Each row is followed by its group, which names the range that a hidden value of the row falls in. A new part has a new value, new ranges and new names.
[-121   36   82  -83  -73 -192  131 -201   86  -13   57 -102  262  204
  -18   51   31  -28   42  -31  167 -106   41 -126  -58   88 -155  -13
  168 -157 -136 -131 -131  -32   65   -6  -49 -149 -187   53 -123  102
  -38   90  -32  -29  -85  186]	Z
[ -52  -53 -164  -66   14  -45   66 -150 -153  -38   22   43   31  111
  -82  -44   53  -31   62  242   97   13  -61   53  -17 -128 -168  -36
 -172  -14   66 -162  -14  -59  162  109  -82  107  -93   21   16  119
    3  121   39  -37 -126    9]	Z
[  40  134  147   73 -130  -19  -32  177   71    5   42  -76  -52  -56
  -87  -64 -245  -38 -139 -258  -65   27  112 -308  -17  126  -14  -81
  369   73  -46   43 -122  -10   26   -3   34 -131   73   53   57  -51
  -18 -214  -83  121   46  141]	Z
[  78  131  -30  -62  -47  -10  -34  -37  -10   44  -14  -16   11   82
 -154   41 -166  120   36  -91  -48   95  -30 -198   74  -12   88 -139
  -30   31   31  -70   18 -139   85  155   68   93   20   56   95   32
  -35  -54  -57    3  -33  160]	X
[ -81  -75 -168  -31    8    2   66 -199 -117 -106   28   43  -49   27
   18    8   95  -62   11   87  102  -44  -51   52 -104  -36 -239  -11
 -156   32   64 -214    2 -133   73   85  -55   73 -145   -2   19  161
   38    1    1  -17 -118   -3]	L
[ 104  112   89  -96   71   30  -77   -5  -14 -170  -31   80  -55  -35
  -12 -107  -22   17   -9 -131   24   49   30 -152  -68    5   44  -60
   73 -114  -63 -114  152  -37  -62   34  175  -95   25   30   -1  -61
  -50  -33 -134   27   -4  115]	S
[ -49   18  -21   59  -65  -81  134   59  108   -8  -11    0   26   82
  116 -139  146  -51   46  108   36  -72   79   83   46  -41 -142  -72
  178  -57  -78   20 -146  105   34  -39  -32 -177 -102   47  -76   90
   13   98   65   75  -91  -55]	S
[  61  116  109   17  -54   25  -22  134  157   58 -118  -58   17  -30
   92  -76   -6  103   43 -120  -69  124   14  -87  145   19  176   18
  209  -38 -120  189  -34   49  -50  -56   50 -100   17   83   39  -71
  -84   -2   -3  -10  106  -61]	A
[ -63   77 -222   67 -231  -89  190  -14  194  130  -48 -107   41  173
   59   51   -4   52  110   13  -74   26  -30   42  227  -24  -26 -141
   48   92   24   88 -204  -43  108  114 -153    7 -117   84   49  151
   26   90  165   -3  -48  -80]	A
[  91   18  154 -105   87   13 -111   19  -62 -173  -57  100  -36  -85
 -108 -209   57   25  -47  -15   64   88   34 -153  -79  -34   37   -9
   83 -164  -83  -89  152   14  -33   -3  158 -109   64   25  -56 -140
  -64    9 -166   24   20   78]	A
[-141  -50   -1  -85  -99  -61  118 -264   38   27   80 -119  162   90
   43   77  -67  -34  -11  -21  128 -169   51  -33 -139  156 -242   72
   74    5  -54 -163 -138 -169   91   -7 -114  -60 -194   32  -65  134
   27   52    6  -10  -56  148]	X
[ -42  -13   56    0  -53   63   53   27   56 -105  -32  -14  -46 -125
  109 -107  105  -25  -18 -127   36   72   -1  -45   47   -4   14  103
  126  -60  -69  110   10  -20  -60  -97   -9  -79  -47   10   20  -65
  -79  -43    9  -39  162 -161]	F
[ -60   88  -93  -37  128   76  145  -42   33   41    8   32  -19  122
  424  105  144  181  108  -59  -53   93  -28  175  283  -93   86  114
  -68  -14   10   28   81  -14  -46   21  112   29 -217   38  137  181
 -131   71  193 -142  115 -110]	J
[  51   80  -46  -60 -142  -42   -3  -55   96 -198  -97   -4  -28   -4
  -95 -162  -10 -131   26  -98   24   40  -61 -149  -79   12  -36  -92
   88 -112  -69  -24   47  -41  -17   90  -50  -46   36   21  -62 -128
  -23   50 -129  -34   28  -46]	Z
[ -51   18  -95  -78  113   82  133  -78   54   95  -32   23   35  135
  372   71  129  217  126   37  -63   88  -31  213  276  -90  102  129
 -118  -25  -10   21   96  -21  -20   19   88   48 -198   56   83  127
 -115  170  194 -159  100 -113]	J
[  47 -155  268   -6  288  276 -230    9 -272  -38  -45  112 -143 -319
   76 -180  132   31  -79   67   72   21  -16    5 -247  -25  -71  278
  -78   -3  -76  -37  148  -74  -72 -174  179  135   19  -71   47  -75
 -104 -209 -227  -30   88  -94]	F
[-137 -140  -45 -133  -84   -9  174 -252  -13  -38   94  -63  190    7
  -54   91   19   18   57   15  196  -55   27  -15  -22   14  -89   43
 -105  -59  -24 -121  -28 -182   67 -118  -90  -70 -180   58  -23   97
   21   82  131   -2  -55   55]	A
[  42   73  -73  -49  -24  -30    0  -54  -11  -52  -13   31  -22   78
 -113   36  -77   76    6 -101  -21   96  -26 -168   55  -20   29 -149
  -42    2   33 -148   71 -101   39  144   84   28  -19   59   56   45
   -9  -49  -40    6  -72  131]	L
[ -57   25 -225   83 -244 -118  219   23  284  152  -84 -103  105  235
   51   64  -10   58  122   -3 -118   51  -27   26  275  -23   22 -195
   59   54  -29   71 -156   29   59   87 -121  -44 -112  132  -15   99
   37  134  194  -16  -99  -88]	F
[ 103   25  107  -76   87   27  -71   32   23 -185  -85  127  -61  -33
  -25 -197   81   19  -18  -77   -6   77   18 -123  -39  -38   53  -66
   63 -174 -104 -109  212   36 -100   24  207 -103   46   23  -84 -146
  -64   14 -161   -5   10   30]	F
[   9   27  -29  -11  106  -29  -35  -35 -116  151  -34   11   61  140
    5   14   25  126   76  220    7   54  -36   37   59  -90  -42   -3
  -82   31    8  -75  -59    2  135   88   32  114  -78   61   63  153
  -40   58    6  -28 -130   81]	X
[ -67  -92   -1   79  -66   47  104   39  104   98  -58  -29   -3   -7
  144 -134  164   17   38   88  -38  -21   -2  117   89  -46  -84   66
   64    7  -71  128 -109   20   15  -58  -51   21  -88    2  -41   10
  -51   44   44  -43   68 -218]	J
[  98  126   62   68   42   35   33  199  -27  115   31   46    8   45
  -96  -25  -23  134  119   10  -44   90   40 -108  196 -177  160 -208
    3   -5  -11   80  -39   22   51  -36  166   25   28   50  122   84
  -63 -119   43  108  -96   47]	X
[ -78   25   38   25   -8 -109  102  -14   50  -73   -4    8   40   76
  124 -129  222  -58   23   79  106  -65   53   45  -10  -27 -175   -1
  184 -120  -96  -22 -119   90   19  -28  -12 -170 -137   16  -89   96
  -31   72   -9   24  -52  -27]	A
[ -77   31  -38   29  -31 -134   86  -43   39  -92  -30   -3   33   99
  109 -104  204 -100   29   99  106  -47    8   47  -37  -25 -208  -14
  148  -93  -73  -48 -126   88   35   19  -65 -139 -138   33  -76  113
   -8   87   -6    8  -94  -36]	S
[  30   86  179  149  -72  -16  -84  260   29   42   41  -51 -119  -93
  -62  -47 -231   -3 -238 -265 -104   58  150 -322  -21  154  -54  -63
  428  152  -25    3 -140   42   15   -9   86 -162   75   73   78  -13
   10 -313  -90  169    4  174]	L
[ 122  -18 -207  113   61  256  -86  294 -155 -100  -84  189 -478 -234
  150 -285   20  -14 -109   82 -230  221  -38  134  137 -201    3   16
  -76  210  190   91  145   42   12  118   61  161  144  -14  212  -74
  -20  -93   63   23  139 -326]	J
[  -1   23  -18  -23  102  -18    3   17 -147   91   39   19   64   92
  -19   54  -38  111   39  138   39   98   11  -25   98 -103    8  -14
  -51   29   32  -77  -27   12  120   11   51   29  -67   90  112  147
  -33   10   91   21 -123  113]	X
[   7   89   50  157  109   74   18   99  -73  120   10   29  -57    5
   99   45  142   82  110   -9   -4   17  -34   -4   82 -123   -9  -68
  -36   60  -18   64 -102  -21    6  -43  122  126  -97  -19  145  217
  -77 -239  -23   34  -83  -61]	L
[-112 -127 -109  -61  -62  -36   30 -200   33 -109  -85  -76   92   -5
  107   65   40  -93  -18  -22  110   54  -80    1 -104  101 -137  154
   -2  -14  -66 -110   17  -39  -26  -44 -154  -76 -151  109  -33   24
   29   91   52 -104  -46  -62]	F
[  -1   24 -168  -94   43   53   89 -207   40   30 -107   42   23  130
  187  -47  209  100  231  202   17  -36 -103  249   74 -119  -30    0
 -248  -70  -23  -38   45 -104   34  100   -3  138 -158   -5  -12  126
  -46  229   31 -121  -35 -131]	S
[  30   35  -18  -72  -27  -54  -16   -1  -45  115  -13   -6   39  109
 -185    2 -118  215  -24   47  -55  166    7 -155  187  -50  102  -78
   -8   32   56  -60   -2  -69  155  160   53   61   17   86   70   14
  -43   39   16   -6   -3  160]	L
[ -56 -114 -206  -30   -6  -12  112 -176  -28  -38  -22   56   25  120
    1   -1  140   -8   90  139   38   -6  -90   90   12 -112 -149  -77
 -241  -21   31 -176   52  -84   52   98  -24  118 -139   23  -32  109
   13   96   42  -73 -139  -72]	J
[ -26  104  -73   -2 -120 -223  199   80  194  -97  -10   14  103  221
   33 -114  126  -30   72   44   40   20   92  -19  182  -82  -29 -217
  234 -173  -85  -19  -88  183   29   29    2 -311  -89  116 -110   57
    9  205  126   79 -131   38]	S
[ -20   35   20  141  104   71   45   96  -65  156   36   24  -47   46
  126   66   89  111   54   -9  -54   33  -15    6  131 -107  -22  -36
  -35   94   11   27  -78  -15   24  -12  122  133 -110    1  140  201
  -77 -201   31    5  -55  -44]	J
[  75  -43 -159   91   97  242 -146  248 -276  -58  -65  146 -449 -271
  104 -232   -9   19 -163  134 -163  263  -47   98  102 -167  -22  139
  -65  252  218   86   87   11   84  108    2  195  130   -7  265  -36
  -32 -126   54    7  165 -266]	F
[  72 -106 -101   48   59  280 -106   86 -153   28  -70   63 -229 -233
   41  -50  -66   55  -33   -5 -124  178  -99   24   36  -97   61   97
 -217  200  105   53  133 -125   -6  -10   35  254   63   16  209  -43
  -32 -164   28  -45   85 -218]	J
[-102   79   57  -33  -35 -235  140  -66   62 -125   44  -12  144  179
   16  -54  197  -35   14   -3  166  -21   60  -96   40  -20 -134  -66
  230 -207 -102  -87 -111   91   40   17    7 -242 -161   48 -107  107
  -52   86   -6   16  -72  112]	A
[  19   52  -72  -76 -130  -14    2 -114  125 -172 -129  -47   15  -27
   31  -80   22 -108   60 -107   49   46  -86  -69  -77   52  -16    8
   50  -92  -91    7   44  -60  -56   24  -91  -61  -29   55  -39  -86
  -15   85  -61  -73   34  -93]	X
[  40   47   99   69 -150  -19  -39  122   16  -57   17  -38  -61  -87
 -219 -154 -164 -123 -112 -134  -12    0   57 -283 -112   60  -97 -119
  250   36  -37    4 -105  -29   55   10  -21  -58  101   14   -4  -93
    6 -182 -143  114   -7   66]	Z
[ -85  -44  -41   13   -2  -11   31 -134   55 -108  -80  -21   -9   -2
  227  -43  157 -116    1   -9   78  -65  -37   79 -147   84 -220  112
   78  -32  -97  -87  -30   -2  -59  -25  -68  -80 -161   25  -66   75
    7   35  -47  -60  -42  -93]	L
[  88   67   62  -97   51  -15  -43   11   12 -220  -41   96  -25  -17
  -66  -92    3   11  -20 -154   35  114   24 -194  -16  -19   83 -104
   69 -155  -71 -141  200   11  -86   18  179 -156   26   68  -28  -94
  -37  -12  -93   25  -33  107]	L
[ -58   76  -21    7  160   82   94   30  -68  106   57  -15   54   70
  354  158   -1  108  102   19   21   62   24  134  170  -63   48  129
   -4   53  -12   26  -19   41    6 -126   55  -32 -191   90  186  236
  -74    3  232  -34  -26  -18]	Z
[ 135   61  118  -69   33   16  -79   44   63 -133 -104   81    1   -6
  -81 -222   -6  -38   42  -24   -5   18   18 -128  -97  -21   43 -112
   92 -172 -146  -69  144   49  -68    0  146  -99   80   32 -110 -165
  -42   55 -180   21  -46   43]	Z
[ -51  -79 -142  -22   -7  -16   85  -76  -45 -179   64   59  -33   23
   17   49  -29  -93  -67  -91   51   24   18  -75  -56    0 -153  -78
  -39   14   39 -251   99  -40  -19   16   29  -93 -102   79   14   81
   58  -44   73   33 -146   60]	J
[ 116  164   96   62   27   57   16  210    3   91   20   75  -91   12
  -96  -98    2  187   67  -64  -99   91   57 -136  223 -156  175 -217
   51   -4    9   93  -15  -25   42   46  220   44   61   -4  113   38
  -92 -154  -37  101   16   44]	A
[  94   25  141  -98   62   40  -83   25    1 -140  -56   92  -50  -68
  -68 -184    9   58  -49  -80    4   73   50 -151  -39   -2   65  -31
   93 -134  -84  -88  167  -12  -54   11  181 -105   60   26  -56 -146
  -58    1 -149   20   45   80]	L
[ -53   44    4  106   20   48   29   19  -90  181    8  -71   25    5
   77   60   78   57  104   89   39   23  -63   33   74  -87  -49   61
  -33   99    3  131 -201  -58  102  -47  -59  165 -113    5  157  203
  -73 -130   44  -20  -21  -94]	X
[  48   57  -83 -114 -120  -67   -3  -77   81 -208  -90    5    0   24
  -83 -125  -48  -91    2  -69   32   77  -34 -133  -51   24  -16  -77
   74 -110  -48  -87   89  -25   -5   96  -42 -108   23   75  -60 -117
    5  124  -60  -25   -8   20]	X

Next part:
[-110  210 -153  146 -132  192 -182   28 -154  -23 -171  250  340  110
  228   19 -117  -49 -107 -352  122 -225  256  -80  -93  118  -95  -78
   27  172  -16  -89  -56    0 -116  -40  -12   41  138    4  -12  -51
   41  -93  124 -297  -72 -272]	j955
[ 347 -420   53 -263   99 -378 -146   13   23   85   45  -17 -128   88
 -334  -60  181   59   72   71 -144   57 -254 -140  117  -99  423    5
   66   69  -37  146  -77  289  237  344  -31  248  -13    3  111   -2
  116   14 -139  180  250  534]	j938
[-354 -123  -52  -43  193 -566  108   31  420  -63  163  133   35  209
   59   27  -35 -201 -252  109 -157  394  416   45   28 -132  518  241
  149  240  269  135  122 -190 -136 -158 -174  -84 -365 -129 -634  355
    8  -13  196   81  371   74]	j955
[ 229  293   54 -304   20 -397  -54    0  342  358 -217    9  262  333
   77 -319  300 -212  223   -1  183  301   28  160   22 -220  156   70
  -23 -107 -177  -13    0  -22  355  118 -270  -44  258 -112  188  113
 -181 -212  202 -308  -20 -139]	j498
[ 233 -299   68 -295  113 -416  -43  137  102 -118 -196  133 -327  294
  -31  116  322 -378  154 -388  164  125 -310  174  -56 -461   64   26
  162 -196   56  -60  309  256  496  -50 -293  164 -130 -139  112  -41
  433 -133 -178  -94  467  388]	j498
[-193   16   85  -25 -225  -73  327  121  432  -74   31  226 -149  132
  238   28   59 -418   28 -248   97  322  102  157   28 -178   70  180
  -31 -174  152   38  180 -355  106 -313 -296   88 -349 -165 -494  286
   81  -37   69  293  419  144]	J830
[-431 -189  -22  208 -416  137  148  115 -101 -294  140  125  116    0
  417 -105 -237 -142  -97  -65   82   32  -50 -317  -19  230  -38 -141
    8 -112  371  117  215 -288 -144 -326 -206  113 -193  -59 -588  -57
  257  133  394  120  396   28]	J395
[-138 -170   76 -239   39 -156   55   73  178  -83  -42  338 -170  337
  -23  255  325 -306   10 -470   64  189  -59  180 -126 -293  166  191
  156   41  198  -71    3  135  215 -131 -160  -14 -266  -10 -315  205
  109   15 -203   14  426  108]	J806
[ -28  238 -147   60  -49  128 -186   19 -103   58 -192  202  383  134
  191  -42  -58  -79  -70 -306  117 -184  253  -63  -93   65  -67  -56
   12  189  -76  -69  -73   51  -76   32  -26   34  179   25  114  -45
    9  -89  103 -298  -72 -271]	j938
[-136  209  -81   65 -162  145 -131  -19 -120    9 -110  227  417   30
  255  -73  -85   10  -92 -220   95 -126  221  -92  -91  151  -66  -95
   11  175  -14   14 -106  -24 -107   -9  -54   39  138   27 -102   34
   17  -66  172 -226  -23 -272]	j955
[ 275  211  188 -406 -331  -80  -17  -51  116  392  -97  110  304  178
  163 -321  409   47  288    4  149  376 -232   57  -10 -148   55  -84
 -162 -223 -179  176 -183   81  317   97 -326   77  319   36 -136  171
 -203 -258  271 -263  169  -71]	j955
[ 298  -10  115  -38  -59 -141   18   62  107  114  188  174 -164  -91
 -604  -48   38  195  177  -26  -82 -167 -136 -139  289  282  318  234
  125 -123  -95  -62 -367  -96  296  319  210   44  131 -180  151   29
 -278  120 -224  426 -303  268]	j210
[ -16  291 -179  100  -25  144 -146   43   18  111 -246  186  374  148
  229  -60 -106 -182  -71 -349  139 -194  346  -14  -57   41  -60  -10
  -32  205 -109  -89  -57  -34  -91   44  -27   74  142   -9  214  -27
    1  -75   56 -202  -85 -235]	j839
[ 104 -145  131 -328    8 -140   93  -47  386  -30 -126  166  -21   25
 -204  -91  237 -163  163 -145  139  -92 -116  132   11   30   22   77
  168   85 -117   -4 -156  -32  535  286    6  118 -142 -157  173  196
   55  125 -304  474   11  307]	J395
[-274 -141  -18  -36  135 -550   47   80  441 -145  -43  186 -251  525
  -47  209  173 -434  -65 -230   36  320  171  231    4 -285  391  285
  250   48  280 -227  263 -164  210 -258 -155 -139 -318 -233 -411  234
    5  -88   61 -132  202   52]	j955
[-145  -50 -109 -228  -70 -215   37  -41  402    1  -44  155  280  155
   -1 -284    4   86  -11  166  183  -67  217  -81   29  178   53  -59
  191  159   12  100 -155 -165  399  185    2  -60   -1 -267 -197   97
  -21    5  214  111  -87   83]	J830
[ 112 -218  326   99 -108  -72  -99 -115 -184 -141   -1 -116 -235  127
 -172  217  272 -432  118 -286 -257  235 -435   81  -20 -189  364  107
  -37  107   58 -273  127   84  -62   55  -42  288 -212  310  147  192
   14  189 -370   44   83   83]	j210
[ 201  122  154 -245  118 -237  165  -10  310 -108   11  237  -77 -165
 -350  -15  157 -109  145 -147   80  -73   26  180   56   -6  -44  194
  227  -32 -199  -55 -127  -89  508  165   31    3  -59 -236  178  232
   42   15 -316  373 -145  121]	j839
[-183 -163    0  -59 -120   42  212   99  431   91   32  170 -161  427
   58  130  169 -463   -9 -316  -42  323   94   71   20 -226  346  268
  -91   88  215  -47  -12 -157  -36 -128 -125  109 -394   46 -370  250
 -118  133 -102  308  437  215]	j498
[ 308   39  359   18  -41 -183   54 -163  -77 -331   18 -136 -129 -317
 -294  -16  132 -290  212  -23 -113   18 -338  115   28  -17  -45   17
  110  -31 -242 -220  174  -97  315  145    9  230  -67   25  416  187
  162   94 -339  215 -286   26]	j839
[-183  -74  -73 -122 -193 -170  212  118  120   12  336   89  178   55
  200 -267  -78   94  -90  302  -53  353  132 -319   27    1  189  -31
  -46 -139  228  385   46 -130 -104 -186 -294  -41 -114  -54 -770   57
   41  -24  516    9  497   63]	J830
[ 311 -214  259 -363  133 -518 -132 -143  200 -130 -205   32 -269  259
 -369  122  519 -272  233 -189   34  162 -361  344  -52 -359  185   68
  257   43 -147 -252  102  219  670  217  -71   95  -82  -76  257  226
  113 -107 -362 -110  -72  220]	J806
[ 330 -108  218   37  120 -298  -10 -100 -199 -331  125 -170 -182 -280
 -205  103   62 -258    1   36 -315  191 -167   42  -29 -272  138    1
   27   64 -172  -20  325  118  -33   42 -123  291 -221  158  131  178
  321  -26 -247   33  111  144]	j520
[  46   76 -261   72   -9   23 -164   71 -305  -38  127   69  329   50
   95 -101 -188  173 -188   69  -93  -61  270 -362  -72   10   35 -157
  -21  119   -3  161   31  181 -269  -19  -74    9  138   91 -227 -184
  109 -130  352 -437  118 -171]	j520
[-265  -13  190  104 -131 -466  107   55 -189 -210  252 -112  192 -126
  359 -262 -120 -197  -33  250  -83  440 -153 -238   15   33  210  -55
   35 -219  322  182  406 -210 -189 -345 -408   20  -25   -5 -448   55
  257   39  520 -167  425 -171]	j839
[ 424   95    4   15  120 -202   95  142   47   98  380  106 -155 -256
 -674  -71 -120  245   71  167 -240 -108   80 -268  309  220  326  290
   67 -154 -177   87 -266  -62   53  249  172    5  111 -154   87  -20
 -247   48 -117  414 -205  241]	j938
[ -67 -183  159   56  -99  123    4 -124    1 -169   28   40   26  -38
 -172   87   60 -228    5 -178 -151  -73 -122  -53   -3  157  186   73
   51  309   23 -144 -129  -54   -2  187  156  219 -207  153  107  198
  -16  294 -321  390  -57  100]	j938
[-206  -32 -164  135 -214   73   24   23 -278 -222  306  -14  372 -136
  234 -245 -311  196 -213  323 -121   26  187 -497  -63  200  -16 -244
  -23   72  150  282   95  -61 -314 -117 -122   25  -26   83 -547 -115
  176   38  511 -185  200 -155]	J830
[ 373  207  118 -124   76 -135  179   63  179  -94  139  186 -166 -240
 -543  -37   61   -5  207  -82   28 -177  -26   26  151   92  -71  223
  187 -195 -261 -100 -155 -117  464  184  114  -20   54 -246  280   66
  -62   30 -299  379 -320  107]	j498
[ 256   20  282  129  -33  -86   72  -98 -105 -334   42 -186 -244 -119
 -192  125  141 -496  140 -137 -206  177 -271  123  -45 -237   25   75
   -8  -29 -157 -266  338  -61   51  -34  -90  235 -236  171  250  166
  153   78 -319   61  -77  -24]	J830
[   7   62  149  125   28  109  151  -31  -16 -416   12   62 -218  -39
  -91  295  102 -560    6 -410 -110   52  -18  183 -162 -252 -121  151
   66   92  -53 -283  268  -66   -5 -166  -49  122 -397  141   59  202
  204  123 -406  115   42 -115]	J830
[   2  156  -20   12 -449  446 -104  -67 -216   49  -92  243  351    2
  300  -55   20  118  -12 -271   81  -79   40  -96 -110   63 -167 -230
 -150   89  -93   79 -204   42  -69   24  -83  201  121  154 -231   59
   14 -114  116 -225   44 -160]	j210
[  50  417 -132 -193   61  -30  -20  111  384  452 -311  317  492   89
  287 -277   -9 -125   23 -318  287 -101  435  111   22   46   -3  116
  -59   97 -186  162 -269  -93   95  174 -167   38  215 -164  244  106
  -97 -105   46  102   97  -86]	J830
[-257 -240  306   26 -463 -161   71 -242  194 -229  -49 -238  168   58
  228 -318   97 -289  151  281   27  259 -361  -41   24  218  140 -195
   23   72  124  -85  200 -403  255   37 -131  219 -157   -9 -186  252
   19  178  245  185  -80   43]	J395
[ -40 -217   20  101    3  202   -4   15 -169 -420  -65  114 -185   60
  -46  306   45 -433  -50 -500  -39 -179 -109    7 -173 -154 -111    9
  108  186   67 -233  193  122   22  -56   24  212 -343  148  119   -8
  361  194 -403  116  172   85]	J830
[ 287  106   79  -61   26   -7  158   93  207   74  165   99 -135  -55
 -510  -64   68  -81  192  -67  -63 -108  -50  -94  171  150  144  284
   53 -120 -158  -84 -224 -124  221  225  126    4   -5  -93  231   31
 -258  178 -262  469 -208  142]	J395
[ -70  362 -181  218   37  107 -130   79  184  184 -373  164  393   93
  340  -92 -216 -357  -97 -431  168 -249  474   84   -8  107   -7   81
  -72  244 -136  -97    0 -204 -202   60  -63  141   65  -63  369   27
  -13  -24  -15   18  -83 -189]	J395
[  78  384 -144 -185   48 -129   -6   66  431  346 -209  207  311  341
   85 -195  121 -170   67 -180  209   76  382  130    9 -112   73  148
  -11   52 -161  -25 -148 -101  200   86 -126 -101  161 -157   84  107
 -237 -171  131 -173  -73 -184]	j498
[-308 -157   95 -134 -331 -155  208 -120  655  -10  -44   42   76  324
  103 -214  144 -257   82  134  118  276   41   90   77   90  232   47
   56  124  135  -49  -37 -453  371   32  -68   51 -265 -194 -413  356
 -184   94  177  326   -9  152]	J830
[ -85 -255   14  115   25   57   65   10   -5 -136  140  -13 -103   97
   13  205   -5 -396 -168 -196 -315  220   76  -83  -54 -210  351  133
 -109  297  146   16  119   45 -382  -51  -63  266 -443  286 -216  191
  126  200 -213  238  440  186]	j839
[-165  414 -150  282   76   36 -127  146  153  243 -383  249  412   86
  413  -58 -268 -426 -110 -577  200 -234  488   94   49  152   80  179
  -53  210  -19 -125  -18 -250 -268  -23  -77  127  129 -104  422   27
    1   12  -19   55   -5 -229]	j839
[ 220  123  191  179  -66   -7   82  -32  -86 -296  146   99 -124 -413
 -432   51 -116  -31  105  -95 -101 -267  -87  -50  150  289  -45  126
  164  -53 -192 -188  -57 -213  189  127  197  125    3 -131  270   90
   14  112 -293  399 -419   37]	j938
[  89  307 -235 -125  113  -75 -172  121  266  353 -319  334  333  316
  102  -82   32  -83  -14 -390  245 -169  421   92   10  -31   69  115
   34  137 -145  -26 -209   44  132  138  -51  -33  244 -177  222   -5
 -123 -200   53 -193  -36  -98]	j938
[ 346  -88  266  -60  112 -334  -13 -182 -125 -287  114 -191  -12 -426
 -302  -97   38  -87   64  217 -250   41 -201  -15   30  -28   97  -55
  101  125 -253   29  133   54  163  271   -8  275  -90   74  312  185
  257   73 -263  223 -120  162]	j839
[-351  -76   50  225 -583  355  100 -114  -77  -81  272  -89  241  242
  201 -119  -29  -98  -42  185 -196  328  -61 -349  -12  203  231  -93
 -201  127  250  -41  -28 -290 -342 -172  -20   78 -132  270 -666  139
 -301  170  427  -88   41 -237]	j938
[ 163  117  188 -268 -459   12  149 -133  259  174   -9  -73  222  115
  233 -354  287 -101  228  211   56  467 -168   42  -15 -165    5 -152
 -224 -147 -168  162    5 -157  250   25 -320  171   32   62 -313  266
 -133 -173  304  -87  137   -9]	J830
[-105    1  147  150  -72  103  143  -46   29 -387   20  126 -215   28
    4  350   99 -527  -52 -422 -132  154   32  208 -137 -252  -10  151
   35  135   32 -255  248 -113  -77 -246  -67  150 -430  130 -179  301
  162   52 -303   92  134  -78]	j938
[  17  234 -178 -144  -13  -60 -177   90   51  211 -162  364  294  266
   83  -56   65  116  -25 -306  207 -118  270   -3  -44  -23   25    9
   89   43  -38   24 -217  116  150   61  -80  -95  240 -127  -81  -36
  -65 -199  143 -365   -1 -165]	j210
[  41 -162  267 -289  -76 -463   98  -18  327  -38 -128  135 -182  157
  147   39  358 -377  129 -208   72  454 -208  335  -21 -387  206   85
   60 -123   51   46  229  -32  363 -128 -381  182 -226 -114 -261  368
  218 -178  -49   64  472  274]	j955
[-130 -109  -16  257 -436   42   70   72 -241 -280  257  122  -11 -174
  267   -4 -267  115 -150   60 -109  139   29 -270   55   72   41 -177
  -66 -171  178  203  226 -194 -241 -323 -220  201 -126  -44 -740   23
  253 -163  417  -92  323   94]	J806
[ 382   70  307  162 -109  -88   48  -81 -114 -136  159 -162 -141 -324
 -445  -67    3 -152  222   64 -226  -21 -314  -83  202  181  165  120
   -1  -97 -225 -193    9 -176  111  210  119  239   50   40  423   95
 -100  155 -264  356 -373   86]	j520
[  92  264   -3   92   15 -167 -229  -12  129  253 -433   31  367  117
  321 -168  -36 -361   33 -323  149  -50  185  160   43   -4  138   14
  -76  178 -166 -108   61 -106  -21  138 -145  239  206  -45  515   82
   28 -113   11 -119  -67 -101]	j520
